Below is a small trained network, with its code and all its weights. Each question gives an input and a target symbol and asks what happens when units are switched off, that is, made to give their printed mean instead of their output.

import numpy as np


def w(rows, s, z=0):
    codes = np.array(rows[::2]) - 128.0
    scale = np.full(codes.shape[1], s)
    scale[-1] = z or s
    return codes * scale


def norm(h):
    return h / np.sqrt((h * h).mean(-1, keepdims=True) + 1e-5)


def f(y):
    return np.maximum(y, 0)


def softmax(a):
    e = np.exp(a - a.max(-1, keepdims=True))
    return e / e.sum(-1, keepdims=True)


def log_softmax(a):
    a = a - a.max(-1, keepdims=True)
    return a - np.log(np.exp(a).sum(-1, keepdims=True))


def net(x, mask):
    ids = ['Πβζθλμξστ'.index(c) for c in x.split()]
    T = len(ids)
    res = E[ids] + P[:T]
    u = 0
    for l in range(2):
        q, k, v = (norm(res) @ M[l].T for M in (Q, K, V))
        z = softmax(np.where(np.tri(T) > 0, q @ k.T / 4**0.5, -1e9)) @ v
        res = res + np.where(mask[u], z, O[l][:, -1]) @ O[l][:, :-1]
        u += 1
        y = f(norm(res) @ A[l][:, :-1].T + A[l][:, -1])
        res = res + np.where(mask[u : u + 16], y, B[l][:, -1]) @ B[l][:, :-1]
        u += 16
    return log_softmax(norm(res)[-1] @ U[:, :-1].T + U[:, -1])


Q, K, V, O, A, B = {}, {}, {}, {}, {}, {}
E = w([
[163,184,144],'Π',
[104,85,150],'β',
[142,164,189],'ζ',
[139,210,145],'θ',
[157,139,181],'λ',
[127,112,169],'μ',
[133,96,164],'ξ',
[251,46,100],'σ',
[91,98,161],'τ',
],0.017)
P = w([
[133,148,105],'0',
[129,203,67],'1',
[251,5,231],'2',
[38,138,166],'3',
[134,201,62],'4',
[218,109,254],'5',
],0.0082)
Q[0] = w([
[77,191,119],'L0H1',
[168,163,254],'L0H1',
[233,105,245],'L0H1',
[57,236,245],'L0H1',
],0.0056)
K[0] = w([
[35,135,117],'L0H1',
[252,185,142],'L0H1',
[254,131,177],'L0H1',
[146,196,191],'L0H1',
],0.0089)
V[0] = w([
[150,96,87],'L0H1',
[156,150,187],'L0H1',
[2,166,132],'L0H1',
[17,177,64],'L0H1',
],0.0056)
O[0] = w([
[185,133,87,48],'L0H1',
[34,81,141,252],'L0H1',
[124,180,2,109],'L0H1',
[191,57,213,3],'L0H1',
],0.0032,0.0021)
A[0] = w([
[132,119,133,117],'L0N1',
[80,133,117,149],'L0N2',
[127,160,135,42],'L0N3',
[120,136,127,59],'L0N4',
[162,113,156,92],'L0N5',
[145,175,135,72],'L0N6',
[163,132,55,44],'L0N7',
[153,170,207,147],'L0N8',
[103,115,5,60],'L0N9',
[149,81,168,48],'L0N10',
[95,168,4,81],'L0N11',
[120,86,89,3],'L0N12',
[138,137,107,43],'L0N13',
[85,60,109,66],'L0N14',
[90,153,83,58],'L0N15',
[84,134,148,171],'L0N16',
],0.016,0.0044)
B[0] = w([
[136,123,122,136],'L0N1',
[171,96,108,178],'L0N2',
[124,118,147,141],'L0N3',
[117,123,132,128],'L0N4',
[91,100,128,165],'L0N5',
[138,96,169,161],'L0N6',
[113,170,138,138],'L0N7',
[114,98,110,254],'L0N8',
[8,77,116,156],'L0N9',
[94,140,129,180],'L0N10',
[85,155,93,173],'L0N11',
[133,140,160,134],'L0N12',
[133,146,134,128],'L0N13',
[151,158,158,175],'L0N14',
[86,71,87,150],'L0N15',
[121,173,92,204],'L0N16',
],0.013,0.0084)
Q[1] = w([
[85,179,2],'L1H1',
[73,217,203],'L1H1',
[159,34,75],'L1H1',
[120,67,82],'L1H1',
],0.01)
K[1] = w([
[151,240,23],'L1H1',
[201,206,247],'L1H1',
[2,69,38],'L1H1',
[60,121,111],'L1H1',
],0.0079)
V[1] = w([
[141,153,146],'L1H1',
[141,1,109],'L1H1',
[188,151,31],'L1H1',
[38,158,38],'L1H1',
],0.0087)
O[1] = w([
[84,116,115,116],'L1H1',
[125,96,35,146],'L1H1',
[216,204,135,2],'L1H1',
[82,255,120,161],'L1H1',
],0.008,0.0034)
A[1] = w([
[215,130,108,105],'L1N1',
[117,180,66,121],'L1N2',
[153,163,35,94],'L1N3',
[154,143,30,107],'L1N4',
[74,173,111,158],'L1N5',
[141,163,10,3],'L1N6',
[62,167,67,150],'L1N7',
[79,147,108,105],'L1N8',
[114,91,65,148],'L1N9',
[108,109,178,130],'L1N10',
[114,171,136,109],'L1N11',
[189,110,166,99],'L1N12',
[161,93,167,140],'L1N13',
[82,139,108,109],'L1N14',
[122,108,44,93],'L1N15',
[118,148,164,156],'L1N16',
],0.014,0.0061)
B[1] = w([
[111,112,161,143],'L1N1',
[60,6,109,194],'L1N2',
[233,106,158,166],'L1N3',
[223,154,137,163],'L1N4',
[164,177,117,241],'L1N5',
[254,54,165,160],'L1N6',
[85,160,74,254],'L1N7',
[120,159,109,190],'L1N8',
[232,147,154,227],'L1N9',
[112,128,108,207],'L1N10',
[148,168,137,173],'L1N11',
[58,133,108,144],'L1N12',
[83,73,123,186],'L1N13',
[125,147,125,187],'L1N14',
[202,160,140,167],'L1N15',
[139,191,155,177],'L1N16',
],0.0097,0.006)
U = w([
[132,51,127,200],'Π',
[86,115,240,155],'β',
[58,139,94,1],'ζ',
[159,170,171,149],'θ',
[138,152,29,35],'λ',
[164,171,124,133],'μ',
[114,182,144,43],'ξ',
[193,149,129,130],'σ',
[160,213,244,217],'τ',
],0.011,0.0017)

Each question gives the input, a string of symbols that net reads in full, and the target symbol t.
The units are the heads (4 rows each of Q, K, V and O) and the neurons (one row each of A and B). Each row of codes is followed by its name. A weight is (code - 128) times the scale printed after its matrix; where a second scale follows, it is the last column's (O, A, B and U).
mask holds one flag per unit, layer by layer, with each layer's heads first. A switched-off unit (its flag False) gives its mean, the last column of its rows in O or B, instead of its output. The means were averaged over made-up inputs and are rounded, as every weight is.
A unit's drop is (log p(t) with every unit on - log p(t) with that unit switched off) / (log p(t) with every unit on - log p(t) with every unit switched off).
The circuit of an input: a set's keep is (log p(t) with only the set's units on - log p(t) with every unit switched off) / (log p(t) with every unit on - log p(t) with every unit switched off). Starting from the 12 units with the biggest drops (on a tie, the unit counted first), units are removed one at a time, each time the one whose removal leaves the highest keep (on an exact tie, the one counted first), for as long as the keep stays at least 0.8.
circuit, biggest first: the units of the circuit, biggest drop first
k most important neurons: the k neurons with the biggest drops, biggest first
top k neurons in layer l: the k neurons of layer l with the biggest drops, biggest first
drop when u is switched off: that unit's drop, to one decimal
input Π ζ τ θ, target Π: 2 most important neurons => (L0N6; L0N15)
input β θ μ μ τ λ, target Π: circuit, biggest first => (L1H1)
input τ τ τ Π, target τ: top 3 neurons in layer 0 => (L0N16; L0N9; L0N14)
input μ β Π ξ ζ, target β: 2 most important neurons => (L0N9; L0N15)
input μ τ τ ζ λ, target Π: 4 most important neurons => (L0N6; L0N11; L0N9; L0N2)
input τ λ β μ Π, target τ: top 2 neurons in layer 0 => (L0N16; L0N8)
input β μ μ τ ζ, target β: top 2 neurons in layer 0 => (L0N11; L0N2)
input τ μ θ λ, target τ: top 4 neurons in layer 0 => (L0N8; L0N16; L0N14; L0N9)
input τ τ σ λ, target τ: 3 most important neurons => (L0N16; L0N8; L0N14)
input τ ξ β β, target τ: top 4 neurons in layer 0 => (L0N16; L0N8; L0N14; L0N9)
input β β μ θ, target β: top 2 neurons in layer 0 => (L0N14; L0N11)
input τ μ τ ξ, target τ: top 2 neurons in layer 0 => (L0N16; L0N14)
input β τ μ θ, target β: top 4 neurons in layer 0 => (L0N14; L0N11; L0N6; L0N8)
input λ β Π β, target λ: 2 most important neurons => (L0N16; L0N5)
input τ θ ζ ξ, target τ: top neuron in layer 1 => (L1N7)
input τ θ σ β, target τ: drop when L0N14 is switched off => 0.3
input τ ζ θ, target Π: drop when L1H1 is switched off => 0.2
input β μ θ β, target β: drop when L1N2 is switched off => 0.1
